Every row comes from one small tree of marks. The marks that hang from a mark follow it in brackets, in alphabetical order. Every link used is in the known rows. Which tree was each row made from?
Known rows
J{F P{B N{G} Y} Z}: [ -2.2   7.5  -4.5 -10.5   8.3  11.4  -4.9   3.7 -14.6  -0.8   7.5  26.0
   7.2   3.2   5.8 -27.3  10.7  -1.7  -2.3   8.0  -1.7  -3.8  20.5  17.0
  -3.3   3.4  -6.2   6.4   8.2  -4.1  -8.2  15.3   5.9  -8.1]
Y{G P}: [  1.5  -1.2   8.0   8.0  -3.7  -1.6   6.5  -4.3   5.8  -5.6  -3.3 -12.2
   5.0  -0.5  -6.0   9.2   6.1  -0.1   0.7  -5.3   3.6   2.1  -1.7  -4.9
   4.4   2.5   4.8  -2.8  -3.1   0.4   7.7  -7.9   0.7   1.7]
Y{G{B} J{F} P{N} Z}: [  1.7   3.8   1.6   4.6   2.9  -4.4   7.2  -5.8 -19.1  16.3   1.2 -15.1
  15.2   2.0  -2.9  25.3  26.6   3.0 -12.2   1.9   0.4   7.5  20.3   2.9
   9.6   8.9   4.3  -8.7   6.8   7.1  12.9 -17.1  18.5 -13.8]
J{F P Z}: [ 10.7   0.4  -1.7  -8.2  11.0   5.0  -3.2  -3.4   1.0   0.0  -6.6   1.5
   6.2   9.3   4.8 -56.8   8.2   1.7  -3.9   1.5  -7.7 -15.1  18.9  -3.7
  -2.6  -1.1  -6.4 -13.1  -3.6  -6.8 -23.7  21.0  -5.1  -2.9]
P{Y{Z}}: [ -1.8   6.1  -0.5   2.9   0.6  -7.4   4.7  -1.6   9.7  -6.4   1.0  -6.0
  -2.1   1.0  -5.7   5.0  -6.7   0.0   3.2   1.8  -3.4  -4.1 -12.1   9.8
  -0.6   0.5   3.0  -3.6   3.8   0.3   1.6  -5.8  -2.0   4.4]
J{P{Y} Z}: [  4.5   0.3  -1.0  -4.3   5.8   0.5  -1.3  -1.2   7.3  -7.7  -1.6   3.7
   4.6   5.7   5.2 -31.1   4.9   0.8   2.5   3.8  -5.8  -4.8   1.8   4.5
  -3.8   1.7  -3.4 -14.3   1.8  -3.1 -11.3  10.5  -3.1  -3.9]
P{B{N{Z}} Y{J{F}}}: [-5.8  8.0 -9.4 -1.5 -2.2 -0.5 -1.3 -0.9 -3.8  8.1  3.0 10.4  4.9 -4.4
 -6.3 11.5 -9.3 -6.4  6.7 -2.1 -1.8  6.1 -9.1 10.2 -3.4  1.4 -0.8  0.1
  7.1  2.1  8.5 -0.1  5.1  2.2]
B{N}: [  4.9  -4.7   0.3   0.0  -3.5  -6.3  -0.4   2.4  21.2  -2.4  -6.4 -16.7
  -5.1   2.4   1.0  -0.5 -16.7  -3.4   6.5  -7.7  -5.6  -2.1 -15.6 -10.5
  -1.9 -11.3   4.0   1.7  -6.1  -1.8  -2.0   0.8  -7.4  15.9]
N{G{B} Z}: [  4.9  -7.0   6.6  -0.5  -3.7   5.1  -1.4   1.3   9.3  -1.6  -2.7   6.6
 -25.2  -7.5   7.8  11.0  -3.5   6.1  -2.6   3.7  10.8  -3.9 -13.7 -19.1
  -2.3 -10.4  -4.2   0.2 -15.0   0.9  -4.3   9.0 -11.5   1.0]
Y{G J P Z}: [ -3.9  -3.2   3.3  12.6  -0.5 -13.2   6.2 -12.0  -8.5   4.4  -1.3 -23.3
  14.4   2.4  -5.8   7.2  23.0   0.2  -4.7  -3.6   0.7   7.3   4.6  -6.8
   7.9  10.4   6.0 -18.1   4.4   3.7  11.9 -18.9   8.3 -12.8]
J{F P{N{Z}}}: [ -1.0  -0.3  -3.0  -8.5   5.3   6.9  -6.2  -1.0  -4.9  -1.3  -1.5  10.8
   0.6   2.6  -0.9 -28.1  -8.6   5.1  -4.1   4.3  -2.4  -8.6  12.9  -2.1
  -0.4  -0.6  -3.1  -2.3  -4.2   0.2 -16.9  21.0  -3.3   1.6]
N{Z}: [  0.7  -3.6   1.5  -0.3  -1.4  -2.3  -1.3  -1.1  14.2  -6.2  -4.4   1.4
 -14.5  -3.7  -1.2  -9.8 -15.4   2.5   2.5  -0.5   1.2  -6.7 -15.8 -11.5
  -1.6  -3.7  -0.5  -6.1 -10.5   1.5  -9.4   9.5 -12.4   6.0]
J{F P}: [  7.3  -0.6  -0.4  -3.8   5.3   4.8  -1.4  -2.7   3.1  -1.2  -6.8  -2.2
   3.3   6.9  -4.9 -34.0  -5.5   4.3  -2.5  -1.7  -4.5 -13.5  11.8  -3.7
  -2.0  -3.3  -3.8  -1.0  -4.8  -7.1 -17.2  15.5  -6.3   5.7]
Y{G J{F P{B{N}} Z}}: [  4.4   4.5  -5.0  -1.2   5.3   1.6  -1.9  -5.2 -12.6   7.1  -2.9  -3.8
  20.2   4.7   3.8 -24.5  22.2  -5.6  -2.6  -1.8  -7.3  -0.5  20.4  -1.3
   1.2   5.4  -3.7 -11.0   4.2  -4.1  -4.6   1.8   7.2  -9.2]
N{G Z}: [ -2.8  -8.0   5.9   1.8  -2.4   1.0  -4.9  -3.3   8.7  -9.3  -1.3   6.7
 -21.0  -7.5   3.5 -10.8  -7.0   3.6   0.1   2.2   9.8  -5.0 -15.9 -19.8
  -1.2  -7.7  -2.7  -1.9 -13.6  -0.7  -7.2  13.1 -15.3   1.0]
P{B}: [  5.4   3.0   0.7   1.0  -4.4   0.4   3.8  10.9  11.9  -3.8  -1.7  -3.0
  -6.3   0.5  -3.8   8.6 -15.1  -3.4   7.1  -6.5  -2.7  -5.4  -7.7   8.9
  -4.6  -1.7   0.3  22.2  -0.7  -4.8   0.8  -8.5  -5.6  12.6]
Y{G}: [  5.3   2.8   6.6   5.1  -2.5  -0.6   5.0  -0.5  10.5  -9.3  -4.5 -12.4
  -1.1  -2.0  -2.6   6.2  -0.9  -2.8   1.5  -3.0  -1.1  -6.4  -6.2  -2.4
   1.9  -2.2   2.1   2.6  -4.5  -3.8   0.9  -6.4  -5.6   8.4]
N{G}: [  3.7  -6.5   8.9   5.0  -3.1   0.3  -0.4   0.2  12.0  -9.7  -2.6  -6.0
 -15.1  -2.3   1.2  -5.2  -6.6   0.7   1.5  -2.1   5.8  -6.8 -12.0 -11.7
  -1.3 -10.3  -0.5   8.5  -7.9  -7.6  -2.4   2.8 -14.0   8.5]

Which tree is each row?
[ -8.9  11.9  -5.0  -2.2  -1.9  -3.4   3.7  11.6  -1.7  -2.9  11.0   8.5
   0.4  -1.4  -4.8  28.5 -11.4  -4.2   5.1   3.8  -3.2   4.6  -4.5  30.2
  -1.4   6.4   4.1  20.1  13.6   4.2  11.5 -15.7   8.4   4.3] | P{B N Y{Z}}
[ -4.6   4.0   0.6  -1.2  -0.8   3.5   0.3   0.6  -1.7 -10.8   3.6   3.6
   7.2   0.7  -1.5   7.3  -3.8   0.7   1.7   4.3  -1.4   1.3   0.9  11.3
   0.7   3.3   1.8   1.1   5.1   0.1   1.2  -0.7   2.9   2.1] | J{P{N Y{G}}}
[ -5.6  -3.9  -4.4   5.3   0.7  -9.7   0.2  -7.4 -12.3  16.1   1.0 -10.2
  11.2   4.5  -4.9  -2.6  14.7  -1.3  -3.3  -6.1   0.8   8.4  10.0  -4.8
   2.7   3.9   2.8  -4.3   5.1   2.5   9.2  -7.7  10.6 -10.3] | Y{J{F} P{B{N{G}}} Z}
[  4.2  -3.0   4.1  10.0  -1.3  -9.3   9.5  -7.8  -7.1  11.9  -2.7 -23.9
  10.1   2.1  -2.0  28.6  25.4   3.2  -7.6  -2.3   1.8   8.6   7.4  -5.2
   6.7   8.3   4.3 -15.1   2.4   6.0  14.4 -23.4  13.0 -13.1] | Y{G{B} J P Z}
[ -8.6   2.7  -3.9  -1.9  -6.4   1.5  -2.5   3.7   6.1  -2.3   5.9  15.3
  -8.5  -7.8  -1.1  20.8 -12.7  -4.8   8.5   0.0   4.8   6.9 -18.4   4.2
  -5.2  -3.9  -0.6   8.3   0.5   1.8   9.0   2.1   0.4   5.2] | P{B{N{G Z}} Y}
[ -1.4   5.7  -5.4  -8.3   4.0   4.1  -1.9   9.0  -2.5  -5.0   6.7  14.9
   6.8   4.2   6.4 -12.6   2.0  -2.4   3.9   4.6  -5.6   1.7   7.6  20.5
  -4.5   6.2  -2.3   4.9   9.4   0.0  -3.6   1.2   5.4  -3.4] | J{P{B N Y} Z}
[ -4.6  -5.1   1.5   3.0   0.5 -10.9   3.4   0.3   3.3  -0.7   2.0 -12.7
   0.6   5.0  -3.3   6.0   0.5   3.5  -2.2  -1.3  -0.5   4.1   1.4   1.3
   4.5   3.5   7.8   0.8   2.0   6.2   4.4  -9.8   4.4  -2.4] | Y{P{N} Z}
[-10.8  10.2  -1.9   0.7   1.2   2.5  -0.2  -5.8 -14.0  -2.8   6.1  13.1
   6.8  -8.4  -4.8  13.2   1.0  -2.3  -1.6   7.7   1.6   3.8  -1.8  11.0
   5.4   6.6   1.6  -7.2   8.2   5.1   7.4   1.3   5.1  -4.7] | P{N{Z} Y{G J{F}}}
[ -8.2   0.3   0.6  -2.8  -4.3   4.8  -3.9  10.3  -1.7  -4.6   7.7  18.2
 -15.0  -7.1   3.8  14.9 -12.3  -1.8   2.5   2.3   7.0   2.4  -7.1   4.1
  -2.0  -1.7  -0.5  22.7  -2.3   1.7   2.7   0.5  -4.2   3.4] | P{B N{G Z}}
[  5.2  -4.0   8.1  -0.5  -4.0   3.8   1.0  10.1   7.4  -4.5   1.2  -1.3
 -15.5  -2.6   6.0  21.6  -9.0   2.1  -1.0   2.3   4.2  -1.6  -6.3  -0.1
   0.1  -9.9   1.5  20.3  -3.0  -1.3   3.0  -4.9  -5.8   8.9] | P{N{G{B}}}
[ 11.8  -5.2   0.1  -5.0  -3.8  -0.5   1.3   6.0  19.0   6.3  -7.2  -8.1
 -15.1  -1.8   6.6  21.9 -12.4   2.1   1.7  -2.3  -0.8  -0.1 -14.2 -12.7
  -3.0 -11.5   0.0  -1.4 -11.6   3.7  -2.6   1.0  -4.1  10.5] | G{B{N{Z}}}
[-4.4 -2.6  0.5 -4.8 -1.3  6.7 -3.8  1.9 -1.6 -5.8  5.1 15.7 -8.5 -3.2
  4.2 10.5 -6.3  6.8 -1.0  8.5  6.1  3.4 -3.2  0.9 -2.1 -1.8 -2.3 -1.5
 -1.7  2.8 -1.9  8.6 -0.8 -2.5] | J{P{N{G{B} Z} Y}}
[  2.8  -0.1  -1.3  -6.3   5.1   6.1  -3.1   1.1  -2.8  -2.1  -2.3   2.0
   4.6   6.3  -2.7 -24.7  -8.8   3.8  -3.1   1.4  -4.5  -9.8  15.1   3.7
   0.0  -2.2  -1.3   5.1  -0.2  -4.5 -13.5  13.5  -2.3   6.3] | J{F P{N}}
[-2.1 -6.5 -3.7 -4.1 -3.6  2.1 -6.1  2.6  5.5 -1.4 -0.5  5.3 -4.5  1.3
  4.3 -7.7 -9.1  0.6  4.0 -3.2  1.9  1.4 -2.5 -9.6 -5.5 -3.5 -2.9  4.4
 -6.6 -1.2 -6.2  9.2 -3.4  2.1] | J{P{B{N{G Z}}}}
[ -3.3  -9.8   1.0  -0.8  -4.1  -3.9  -6.5  -2.9  15.1  -3.5  -2.8  -1.9
 -15.9  -4.6   5.2  -5.1 -11.5  -0.8   3.1  -2.1   5.1   1.2 -19.0 -23.9
  -1.6 -12.7   0.8  -6.5 -13.3   1.1  -3.7  12.3 -10.5   6.6] | B{N{G Z}}
[ -5.4   2.9  -2.8  -5.0  -3.8   2.3  -1.5  13.6   2.7  -2.8   4.9  13.0
 -10.0  -4.6  -0.4  15.1 -18.1  -2.5   4.5   0.0   0.5   1.7  -7.3  10.6
  -2.1   1.6   0.8  21.1  -0.1   3.9   0.6  -2.8  -2.2   7.3] | P{B N{Z}}
[  4.5  -2.8  -4.6  -2.1   5.5   1.7  -5.2  -4.0  -8.8   8.1  -2.6  -0.3
   9.4   6.3   5.4 -37.1  12.3  -2.5  -1.3  -2.3  -4.5  -1.4  13.5  -5.9
  -2.2  -0.3  -5.1  -6.6   2.8  -5.8  -8.3   8.0   0.3  -7.2] | Y{J{F P{B{N{G}}} Z}}
[-15.6   3.8  -2.1   1.1  -5.0   3.0  -3.1   4.1 -12.9  -1.6  12.5  23.7
  -5.7  -9.9  -1.2  26.1  -6.5  -3.1   4.4   5.8   7.4  11.5 -11.0  15.4
  -1.1   5.0  -0.3  13.5   9.8   3.5  14.7  -5.5   3.1  -3.7] | P{B N{G Z} Y{J}}
[  9.2   3.8  -5.3  -9.5   9.5   7.6  -2.8   3.4  -2.8   2.0  -3.1   8.8
   7.8   8.5   3.9 -45.3   7.6  -1.2  -2.1   0.1  -7.6 -11.6  22.1   5.5
  -5.0   2.6  -7.5   0.1  -0.2  -7.1 -19.3  14.3  -0.6  -2.9] | J{F P{B} Z}
[ -0.1  -4.2   7.0  13.1  -3.8  -5.6   6.3  -9.7  -3.9   0.1  -3.7 -17.7
  12.1  -0.5  -6.1   9.7  13.1  -0.9  -0.4  -7.2   2.3   7.4  -0.8  -7.1
   6.2   6.0   4.8  -8.5   2.5   0.1  13.2 -14.5   3.1  -5.1] | Y{G J P}
[  0.3  -5.0   5.4  -3.3  -2.8   4.4  -2.2   7.1   4.7  -2.9   2.4   8.3
 -20.1  -6.7   7.9  17.0 -10.1   4.1  -2.3   5.6   7.9  -0.2  -9.7  -7.2
   0.2  -8.0  -0.7  10.8  -7.7   3.3  -0.6   4.1  -6.5   4.0] | P{N{G{B} Z}}
[ -3.3  10.1   0.3   3.5  -1.0  -4.7   6.9   1.3  -9.5   2.3   6.3  -5.3
   7.0  -2.6  -1.5  41.3   8.6  -1.2  -3.0   6.8  -1.9   7.8  -0.8  18.2
   5.3   6.6   4.6  -2.1  12.5   6.1  16.4 -21.2  12.1  -4.4] | P{N Y{G{B} J Z}}
[  5.2  -5.3  -5.1  -0.1   2.2  -4.2  -2.9   0.5   1.0   4.1  -3.5  -8.2
   8.5   7.2   6.9 -22.7   5.5  -3.1   3.6  -5.2  -8.0   2.6   4.5  -2.8
  -3.2   1.7  -2.2  -6.7   3.7  -3.6  -4.9  -2.3   0.0  -4.5] | Y{J{P{B{N}} Z}}
[ -1.7   8.0  -2.1   4.9  -4.5  -0.9   4.8   4.7   0.8  -0.6   3.3   3.2
   3.4  -2.3  -8.0  20.6  -8.8  -5.2   9.1  -3.6  -2.5   3.0 -11.9  20.2
  -3.9   4.6   0.4  11.8  11.7  -2.9  12.8 -15.1   1.1   5.4] | P{B Y{J}}
[ 1.3 -1.2  5.9  0.9 -3.8  3.3  5.2  2.2 -0.2  1.1  0.8 -0.8 -1.9 -5.2
  1.3 36.3  6.7  3.6 -4.1  1.6  6.7  8.8  0.5 -2.2  5.3  2.9  3.8 -0.5
 -4.6  9.1 10.9 -7.8  7.5 -3.0] | Y{G{B} P{N{Z}}}
[ -2.2  -5.3  -4.8  -0.6   0.7   1.8  -6.3  -5.7 -10.1   7.9  -2.1   3.0
   4.0   2.0  -0.5 -20.9   1.4   0.6  -1.2  -2.7   0.6  -0.3   7.3 -10.1
  -2.1  -1.1  -4.4  -3.9  -1.1  -3.0  -5.3   9.7  -1.3  -4.1] | Y{J{F P{B{N{G Z}}}}}
[  5.7  -3.6  -0.4   2.1   3.6  -0.4  -1.3  -6.8  -4.1   3.3  -7.0  -8.6
   8.4   6.5  -4.8 -27.5  -0.3   2.7  -1.9  -3.6  -5.5  -8.0   9.0  -5.2
   0.0  -0.5  -2.6  -6.3   1.1  -6.7  -9.0   5.1  -5.3   1.4] | Y{J{F P}}
[  0.9   6.1  -0.3   6.7   5.0  -7.5   4.2 -11.1 -11.2   5.2  -3.4 -17.3
  12.6   2.1  -5.6  -8.1  18.1  -2.1  -7.8   0.3  -4.8  -6.2  11.3  -2.2
   6.4   5.7   1.1 -14.8   3.4  -1.6  -0.3  -8.2   3.7  -6.9] | Y{G J{F} Z}
[  5.1  -1.5   0.9   4.2  -1.3   0.2   3.4  -9.7  -8.6  15.8  -5.5 -10.1
  10.6  -2.4  -1.5  19.8  17.2   1.4  -6.0  -4.1   3.1   9.3   7.7 -13.0
   5.6   1.6   1.4 -17.8  -2.6   5.5  10.4  -4.6  10.7  -7.5] | Y{G{B{N{Z}}} J{F} P}
